Below is a small trained network, with its code and all its weights. Each question gives an input and a class and asks what happens when units are switched off, that is, made to give their printed mean instead of their output.

import numpy as np


def w(rows, s, z=0):
    codes = np.array(rows[::2]) - 128.0
    scale = np.full(codes.shape[1], s)
    scale[-1] = z or s
    return codes * scale


def f(y):
    return y / 2 * (1 + np.tanh(0.7978845608 * (y + 0.044715 * y**3)))


def log_softmax(a):
    a = a - a.max(-1, keepdims=True)
    return a - np.log(np.exp(a).sum(-1, keepdims=True))


def net(x, mask):
    res = np.array(x, float).reshape(1, 5) / 4 @ E
    y = f(res @ A[0][:, :-1].T + A[0][:, -1])
    res = res + np.where(mask, y, B[0][:, -1]) @ B[0][:, :-1]
    return log_softmax(res[-1] @ U[:, :-1].T + U[:, -1])


A, B = {}, {}
E = w([
[193,69,97,152,109,67,50,154,94],'x0',
[105,171,143,87,7,130,74,120,74],'x1',
[167,134,70,92,145,201,61,76,201],'x2',
[139,141,115,118,129,122,149,124,120],'x3',
[113,124,122,135,124,111,124,110,139],'x4',
],0.018)
A[0] = w([
[133,162,87,111,201,212,162,67,219,161],'neuron 1',
[133,135,150,194,242,149,184,84,141,224],'neuron 2',
[142,109,161,171,98,62,148,174,92,137],'neuron 3',
[126,115,62,150,135,147,152,130,108,113],'neuron 4',
[59,208,184,91,113,193,138,75,135,187],'neuron 5',
[188,25,82,175,199,78,129,113,68,185],'neuron 6',
[217,115,53,161,144,173,44,86,124,72],'neuron 7',
[178,156,113,89,29,76,22,128,69,90],'neuron 8',
[149,190,54,105,106,215,55,56,128,68],'neuron 9',
[9,179,203,207,178,127,224,177,86,254],'neuron 10',
[93,207,146,136,78,133,108,121,67,160],'neuron 11',
],0.011,0.0074)
B[0] = w([
[72,59,126,96,114,219,101,123,176,235],'neuron 1',
[134,9,141,75,193,129,103,110,114,220],'neuron 2',
[86,91,132,146,113,86,160,209,66,196],'neuron 3',
[163,144,150,149,173,163,148,137,112,135],'neuron 4',
[48,205,189,73,50,106,123,96,214,211],'neuron 5',
[146,106,96,193,213,85,145,246,121,206],'neuron 6',
[201,129,66,153,199,94,128,58,231,206],'neuron 7',
[166,86,132,82,136,88,94,59,19,254],'neuron 8',
[137,161,110,38,139,101,50,138,174,221],'neuron 9',
[158,110,243,81,216,80,113,60,81,247],'neuron 10',
[91,182,175,148,45,55,161,125,66,198],'neuron 11',
],0.011,0.026)
U = w([
[185,93,149,75,173,90,108,58,105,247],'0',
[124,105,120,167,164,80,151,250,125,212],'1',
[97,77,124,108,139,217,131,132,173,118],'2',
[193,108,58,185,165,124,125,154,200,90],'3',
[91,192,193,148,79,99,202,102,106,178],'4',
[147,76,106,166,70,88,129,145,29,53],'5',
[105,208,115,64,77,117,99,148,172,4],'6',
],0.015,0.0025)

Each question gives the input, the list of numbers given to net, and the class t.
The units are the neurons (one row each of A and B). Each row of codes is followed by its name. A weight is (code - 128) times the scale printed after its matrix; where a second scale follows, it is the last column's (A, B and U).
mask holds one flag per neuron, in row order. A switched-off neuron (its flag False) gives its mean, the last column of its row in B, instead of its output. The means were averaged over made-up inputs and are rounded, as every weight is.
A unit's drop is (log p(t) with every unit on - log p(t) with that unit switched off) / (log p(t) with every unit on - log p(t) with every unit switched off).
The circuit of an input: a set's keep is (log p(t) with only the set's units on - log p(t) with every unit switched off) / (log p(t) with every unit on - log p(t) with every unit switched off). Starting from all 11 units, units are removed one at a time, each time the one whose removal leaves the highest keep (on an exact tie, the one counted first), for as long as the keep stays at least 0.8.
units of the circuit, in order: the units of the circuit, biggest drop first
top k neurons: the k neurons with the biggest drops, biggest first
drop of u: that unit's drop, to one decimal
input [2,0,0,6,1], class 1: top 3 neurons -> neuron 10; neuron 8; neuron 7
input [1,-3,-2,8,-6], class 1: units of the circuit, in order -> neuron 8; neuron 6
input [3,2,0,-3,-5], class 5: units of the circuit, in order -> neuron 10; neuron 9
input [8,0,-6,-5,6], class 1: units of the circuit, in order -> neuron 6
input [1,-1,3,-3,5], class 3: units of the circuit, in order -> neuron 10; neuron 8
input [0,-3,5,5,-1], class 2: units of the circuit, in order -> neuron 1; neuron 10
input [1,-5,-3,0,4], class 1: top 2 neurons -> neuron 6; neuron 8
input [-2,0,8,-2,7], class 2: top 2 neurons -> neuron 1; neuron 11
input [-5,1,3,-7,-4], class 6: drop of neuron 2 -> 0.0
input [-6,0,7,-2,1], class 2: drop of neuron 1 -> 1.0
input [2,8,-4,5,-1], class 5: drop of neuron 8 -> 0.1
